Below is a small trained network, with its code and all its weights. Each question gives an input and a target symbol and asks what happens when units are switched off, that is, made to give their printed mean instead of their output.

import numpy as np


def w(rows, s, z=0):
    codes = np.array(rows[::2]) - 128.0
    scale = np.full(codes.shape[1], s)
    scale[-1] = z or s
    return codes * scale


def norm(h):
    return h / np.sqrt((h * h).mean(-1, keepdims=True) + 1e-5)


def f(y):
    return np.maximum(y, 0)


def softmax(a):
    e = np.exp(a - a.max(-1, keepdims=True))
    return e / e.sum(-1, keepdims=True)


def log_softmax(a):
    a = a - a.max(-1, keepdims=True)
    return a - np.log(np.exp(a).sum(-1, keepdims=True))


def net(x, mask):
    ids = ['βγδεζηθμπτφω'.index(c) for c in x.split()]
    T = len(ids)
    res = E[ids] + P[:T]
    r = norm(res)
    for j in range(2):
        rows = slice(2 * j, 2 * j + 2)
        q, k, v = (r @ M[0][rows].T for M in (Q, K, V))
        z = softmax(np.where(np.tri(T) > 0, q @ k.T / 2**0.5, -1e9)) @ v
        o = O[0][rows]
        res = res + np.where(mask[j], z, o[:, -1]) @ o[:, :-1]
    y = f(norm(res) @ A[0][:, :-1].T + A[0][:, -1])
    res = res + np.where(mask[2:10], y, B[0][:, -1]) @ B[0][:, :-1]
    return log_softmax(norm(res)[-1] @ U[:, :-1].T + U[:, -1])


Q, K, V, O, A, B = {}, {}, {}, {}, {}, {}
E = w([
[93,131,103,112,142],'β',
[98,129,100,129,129],'γ',
[165,110,132,110,166],'δ',
[192,122,83,45,65],'ε',
[97,243,169,147,104],'ζ',
[15,68,36,67,13],'η',
[168,127,148,85,184],'θ',
[187,143,150,154,54],'μ',
[71,207,7,111,242],'π',
[114,45,136,176,181],'τ',
[111,211,167,171,53],'φ',
[111,161,33,117,172],'ω',
],0.02)
P = w([
[178,92,174,255,139],'0',
[124,101,147,103,180],'1',
[126,99,147,107,169],'2',
[124,113,146,111,156],'3',
[130,107,150,116,156],'4',
[122,93,151,115,158],'5',
[122,101,143,112,153],'6',
[123,99,139,125,147],'7',
[123,89,146,129,147],'8',
[127,90,145,135,152],'9',
],0.0069)
Q[0] = w([
[33,141,92,99,135],'h1',
[121,166,38,219,157],'h1',
[151,180,160,155,4],'h2',
[164,173,126,163,32],'h2',
],0.013)
K[0] = w([
[85,50,56,188,146],'h1',
[130,218,122,252,36],'h1',
[88,100,172,58,89],'h2',
[69,84,80,22,88],'h2',
],0.014)
V[0] = w([
[165,93,189,26,67],'h1',
[173,230,196,116,121],'h1',
[150,165,23,255,121],'h2',
[134,7,109,184,116],'h2',
],0.006)
O[0] = w([
[28,153,27,99,132,95],'h1',
[107,46,120,209,78,156],'h1',
[2,76,83,103,1,253],'h2',
[155,26,176,191,222,161],'h2',
],0.0063,0.0023)
A[0] = w([
[16,187,94,169,191,90],'n1',
[168,223,163,113,181,104],'n2',
[162,192,83,129,233,125],'n3',
[91,188,188,164,122,61],'n4',
[234,112,233,127,104,178],'n5',
[143,188,207,197,166,97],'n6',
[210,85,109,64,131,1],'n7',
[90,164,255,172,136,33],'n8',
],0.0098,0.0039)
B[0] = w([
[190,104,115,114,214,206],'n1',
[91,148,157,234,52,177],'n2',
[172,103,78,226,92,179],'n3',
[2,190,125,154,164,177],'n4',
[220,108,123,143,84,254],'n5',
[42,133,141,98,89,197],'n6',
[136,207,146,79,193,151],'n7',
[61,220,150,37,192,187],'n8',
],0.0098,0.0057)
U = w([
[119,114,142,140,127,75],'β',
[112,99,155,123,133,78],'γ',
[124,100,159,76,184,136],'δ',
[109,123,127,75,111,56],'ε',
[161,107,126,168,26,194],'ζ',
[113,125,120,91,127,82],'η',
[118,90,223,62,128,130],'θ',
[49,60,76,73,35,77],'μ',
[45,9,200,174,129,90],'π',
[169,209,93,20,95,47],'τ',
[63,188,170,155,123,253],'φ',
[131,163,30,179,150,99],'ω',
],0.011,0.0041)

Each question gives the input, a string of symbols that net reads in full, and the target symbol t.
The units are the heads (2 rows each of Q, K, V and O) and the neurons (one row each of A and B). Each row of codes is followed by its name. A weight is (code - 128) times the scale printed after its matrix; where a second scale follows, it is the last column's (O, A, B and U).
mask holds one flag per unit, heads first, then neurons. A switched-off unit (its flag False) gives its mean, the last column of its rows in O or B, instead of its output. The means were averaged over made-up inputs and are rounded, as every weight is.
A unit's drop is (log p(t) with every unit on - log p(t) with that unit switched off) / (log p(t) with every unit on - log p(t) with every unit switched off).
The circuit of an input: a set's keep is (log p(t) with only the set's units on - log p(t) with every unit switched off) / (log p(t) with every unit on - log p(t) with every unit switched off). Starting from all 10 units, units are removed one at a time, each time the one whose removal leaves the highest keep (on an exact tie, the one counted first), for as long as the keep stays at least 0.8.
units of the circuit, in order: the units of the circuit, biggest drop first
unit that matters most: the unit with the biggest drop
top k neurons: the k neurons with the biggest drops, biggest first
which heads matter: for each layer, one digit per head in row order, 1 if its drop is at least 0.15 and else 0, layers parted by /
drop of u: that unit's drop, to one decimal
input η θ γ θ η φ ω δ, target ω: which heads matter -> 11
input θ θ η μ η ε β μ γ β, target ζ: unit that matters most -> h1
input η ζ ε ζ θ β, target ω: units of the circuit, in order -> (h1; n3)
input η ζ β γ ζ μ γ, target ω: top 2 neurons -> (n1; n3)
input ζ μ β ε β φ μ μ τ θ, target τ: top 2 neurons -> (n7; n4)
input η μ η τ ζ δ γ, target ω: top 2 neurons -> (n1; n5)
input θ μ γ β μ μ β μ η γ, target ζ: which heads matter -> 11
input ζ η η β η τ δ ζ φ γ, target τ: which heads matter -> 11
input γ θ δ β, target π: which heads matter -> 01
input β γ η μ μ τ γ μ δ γ, target θ: units of the circuit, in order -> (h1; h2; n8)
input γ θ β μ δ β, target π: units of the circuit, in order -> (h2; h1)
input θ μ β μ θ, target ζ: units of the circuit, in order -> (n3; n2)
input μ η β τ ζ ζ δ γ, target δ: units of the circuit, in order -> (h1; n1)
input ω ε μ μ δ η μ β δ, target μ: units of the circuit, in order -> (h2)
input ζ μ ζ β η θ, target τ: which heads matter -> 01
input η γ η ε β, target ω: which heads matter -> 10
input θ η μ δ, target ζ: top 2 neurons -> (n3; n2)
input β μ ζ δ η μ φ β, target θ: drop of n1 -> 0.1
input γ π δ γ, target π: drop of n8 -> 0.1
input ζ μ θ μ ε η η β γ γ, target τ: drop of h1 -> 0.4
input μ θ μ ζ η β, target δ: unit that matters most -> n1
